Here is a tiny trained network, its code and every weight. The questions are about switching its units off for an input and a target symbol, where a switched-off unit gives its printed mean instead of its output.

import numpy as np


def w(rows, s, z=0):
    codes = np.array(rows[::2]) - 128.0
    scale = np.full(codes.shape[1], s)
    scale[-1] = z or s
    return codes * scale


def f(y):
    return np.maximum(y, 0)


def softmax(a):
    e = np.exp(a - a.max(-1, keepdims=True))
    return e / e.sum(-1, keepdims=True)


def log_softmax(a):
    a = a - a.max(-1, keepdims=True)
    return a - np.log(np.exp(a).sum(-1, keepdims=True))


def net(x, mask):
    ids = ['αγδθψω'.index(c) for c in x.split()]
    T = len(ids)
    res = E[ids] + P[:T]
    u = 0
    for l in range(3):
        q, k, v = (res @ M[l].T for M in (Q, K, V))
        z = softmax(np.where(np.tri(T) > 0, q @ k.T / 2**0.5, -1e9)) @ v
        res = res + np.where(mask[u], z, O[l][:, -1]) @ O[l][:, :-1]
        u += 1
        y = f(res @ A[l][:, :-1].T + A[l][:, -1])
        res = res + np.where(mask[u : u + 8], y, B[l][:, -1]) @ B[l][:, :-1]
        u += 8
    return log_softmax(res[-1] @ U[:, :-1].T + U[:, -1])


Q, K, V, O, A, B = {}, {}, {}, {}, {}, {}
E = w([
[147,171,88,34],'α',
[163,120,199,134],'γ',
[210,32,142,189],'δ',
[215,133,24,129],'θ',
[48,1,218,148],'ψ',
[91,212,1,212],'ω',
],0.0097)
P = w([
[208,98,119,12],'0',
[80,184,89,189],'1',
[166,42,27,71],'2',
[97,171,162,158],'3',
[152,36,4,72],'4',
[102,158,180,146],'5',
[137,39,3,56],'6',
[108,152,191,124],'7',
[149,39,4,91],'8',
[129,140,204,131],'9',
],0.0074)
Q[0] = w([
[25,2,41,14],'L0H0',
[185,82,235,161],'L0H0',
],0.0042)
K[0] = w([
[87,93,57,90],'L0H0',
[36,1,180,42],'L0H0',
],0.0069)
V[0] = w([
[253,194,102,90],'L0H0',
[222,160,188,249],'L0H0',
],0.004)
O[0] = w([
[117,136,110,7,249],'L0H0',
[107,93,172,160,86],'L0H0',
],0.013,0.0017)
A[0] = w([
[68,77,193,88,170],'L0N0',
[115,119,198,186,236],'L0N1',
[8,90,221,121,251],'L0N2',
[190,134,61,100,140],'L0N3',
[94,128,162,159,106],'L0N4',
[207,74,125,2,80],'L0N5',
[138,78,94,205,114],'L0N6',
[153,148,78,139,184],'L0N7',
],0.0083,0.0032)
B[0] = w([
[104,79,150,87,161],'L0N0',
[102,137,79,116,170],'L0N1',
[96,147,154,82,175],'L0N2',
[199,103,170,149,240],'L0N3',
[105,126,136,186,137],'L0N4',
[130,108,181,254,255],'L0N5',
[217,169,98,118,167],'L0N6',
[157,103,93,127,201],'L0N7',
],0.0076,0.0066)
Q[1] = w([
[146,173,71,237],'L1H0',
[72,253,203,177],'L1H0',
],0.0055)
K[1] = w([
[213,112,47,123],'L1H0',
[252,167,183,215],'L1H0',
],0.0034)
V[1] = w([
[71,2,118,66],'L1H0',
[177,101,215,106],'L1H0',
],0.0071)
O[1] = w([
[112,32,119,83,128],'L1H0',
[10,173,36,167,254],'L1H0',
],0.011,0.0018)
A[1] = w([
[158,122,122,49,73],'L1N0',
[176,143,183,127,180],'L1N1',
[153,119,166,76,46],'L1N2',
[91,98,112,87,78],'L1N3',
[107,115,64,76,254],'L1N4',
[142,253,89,100,130],'L1N5',
[177,118,131,127,146],'L1N6',
[112,136,67,56,95],'L1N7',
],0.011,0.0034)
B[1] = w([
[68,225,150,159,145],'L1N0',
[127,227,202,148,202],'L1N1',
[92,164,61,137,134],'L1N2',
[152,155,143,140,171],'L1N3',
[195,92,149,89,250],'L1N4',
[168,112,255,136,241],'L1N5',
[153,151,148,112,253],'L1N6',
[119,218,173,103,164],'L1N7',
],0.0089,0.0041)
Q[2] = w([
[85,254,61,177],'L2H0',
[73,149,249,243],'L2H0',
],0.0051)
K[2] = w([
[87,145,192,255],'L2H0',
[182,127,150,170],'L2H0',
],0.0092)
V[2] = w([
[89,145,213,146],'L2H0',
[2,108,136,101],'L2H0',
],0.0076)
O[2] = w([
[1,57,137,90,135],'L2H0',
[98,109,226,166,2],'L2H0',
],0.0084,0.0088)
A[2] = w([
[126,31,160,47,114],'L2N0',
[30,115,109,106,128],'L2N1',
[103,253,130,126,251],'L2N2',
[56,206,183,46,131],'L2N3',
[200,157,183,94,104],'L2N4',
[121,202,201,243,42],'L2N5',
[167,158,83,184,164],'L2N6',
[125,148,2,152,103],'L2N7',
],0.0092,0.0035)
B[2] = w([
[192,171,193,166,176],'L2N0',
[60,236,116,61,147],'L2N1',
[219,55,125,254,211],'L2N2',
[74,43,134,220,162],'L2N3',
[79,126,225,42,225],'L2N4',
[111,240,126,211,146],'L2N5',
[47,159,55,80,254],'L2N6',
[139,39,63,118,205],'L2N7',
],0.0075,0.0074)
U = w([
[158,254,120,164,47],'α',
[52,209,103,85,231],'γ',
[96,80,97,182,124],'δ',
[115,115,39,125,152],'θ',
[193,62,177,141,2],'ψ',
[180,220,127,30,223],'ω',
],0.0089,0.0029)

Each question gives the input, a string of symbols that net reads in full, and the target symbol t.
The units are the heads (2 rows each of Q, K, V and O) and the neurons (one row each of A and B). Each row of codes is followed by its name. A weight is (code - 128) times the scale printed after its matrix; where a second scale follows, it is the last column's (O, A, B and U).
mask holds one flag per unit, layer by layer, with each layer's heads first. A switched-off unit (its flag False) gives its mean, the last column of its rows in O or B, instead of its output. The means were averaged over made-up inputs and are rounded, as every weight is.
A unit's drop is (log p(t) with every unit on - log p(t) with that unit switched off) / (log p(t) with every unit on - log p(t) with every unit switched off).
The circuit of an input: a set's keep is (log p(t) with only the set's units on - log p(t) with every unit switched off) / (log p(t) with every unit on - log p(t) with every unit switched off). Starting from the 12 units with the biggest drops (on a tie, the unit counted first), units are removed one at a time, each time the one whose removal leaves the highest keep (on an exact tie, the one counted first), for as long as the keep stays at least 0.8.
circuit, biggest first: the units of the circuit, biggest drop first
most important unit: the unit with the biggest drop
top k neurons: the k neurons with the biggest drops, biggest first
top k neurons in layer l: the k neurons of layer l with the biggest drops, biggest first
drop when u is switched off: that unit's drop, to one decimal
input θ θ γ, target θ: top 3 neurons in layer 0 : (L0N5, L0N3, L0N2)
input ω α δ ψ, target γ: most important unit : L2N1
input ω γ α γ ψ ω θ ψ θ ψ, target ω: circuit, biggest first : (L0N5, L0N2)
input θ θ ψ α α ω α γ, target δ: top 2 neurons in layer 1 : (L1N5, L1N4)
input θ θ ψ ψ θ γ ω ψ δ, target ω: circuit, biggest first : (L2N2, L2H0)
input ψ δ θ, target ψ: circuit, biggest first : (L1H0, L2H0, L0N3)
input θ ψ δ α ω θ α α, target ψ: circuit, biggest first : (L2N2, L2N6)
input δ θ ω ψ, target γ: top 2 neurons in layer 0 : (L0N2, L0N3)
input ω ω θ δ γ θ θ γ, target θ: top 2 neurons in layer 0 : (L0N5, L0N3)
input γ ω γ δ δ θ ω δ ψ, target ω: top 3 neurons : (L0N5, L0N2, L2N2)
input δ δ θ ψ θ, target ψ: top 2 neurons : (L0N5, L0N2)
input θ α θ θ α, target θ: top 3 neurons : (L0N5, L1N5, L2N7)
input ω α ψ δ, target θ: top 2 neurons in layer 1 : (L1N5, L1N4)
input θ α α δ, target θ: most important unit : L0N3
input θ ψ θ δ δ ω γ ω δ, target ω: top 2 neurons in layer 2 : (L2N2, L2N4)
input ω ω θ θ ψ θ δ γ ω, target ω: top 3 neurons : (L0N5, L1N4, L1N5)
input ψ δ ω α γ ψ α, target ψ: drop when L1H0 is switched off : 0.5
input θ ω ψ δ ω, target ω: drop when L0N5 is switched off : 1.2
input θ δ α ψ α θ θ ψ δ γ, target δ: drop when L0N3 is switched off : 0.4
input θ θ δ θ α, target θ: drop when L2N7 is switched off : 0.3
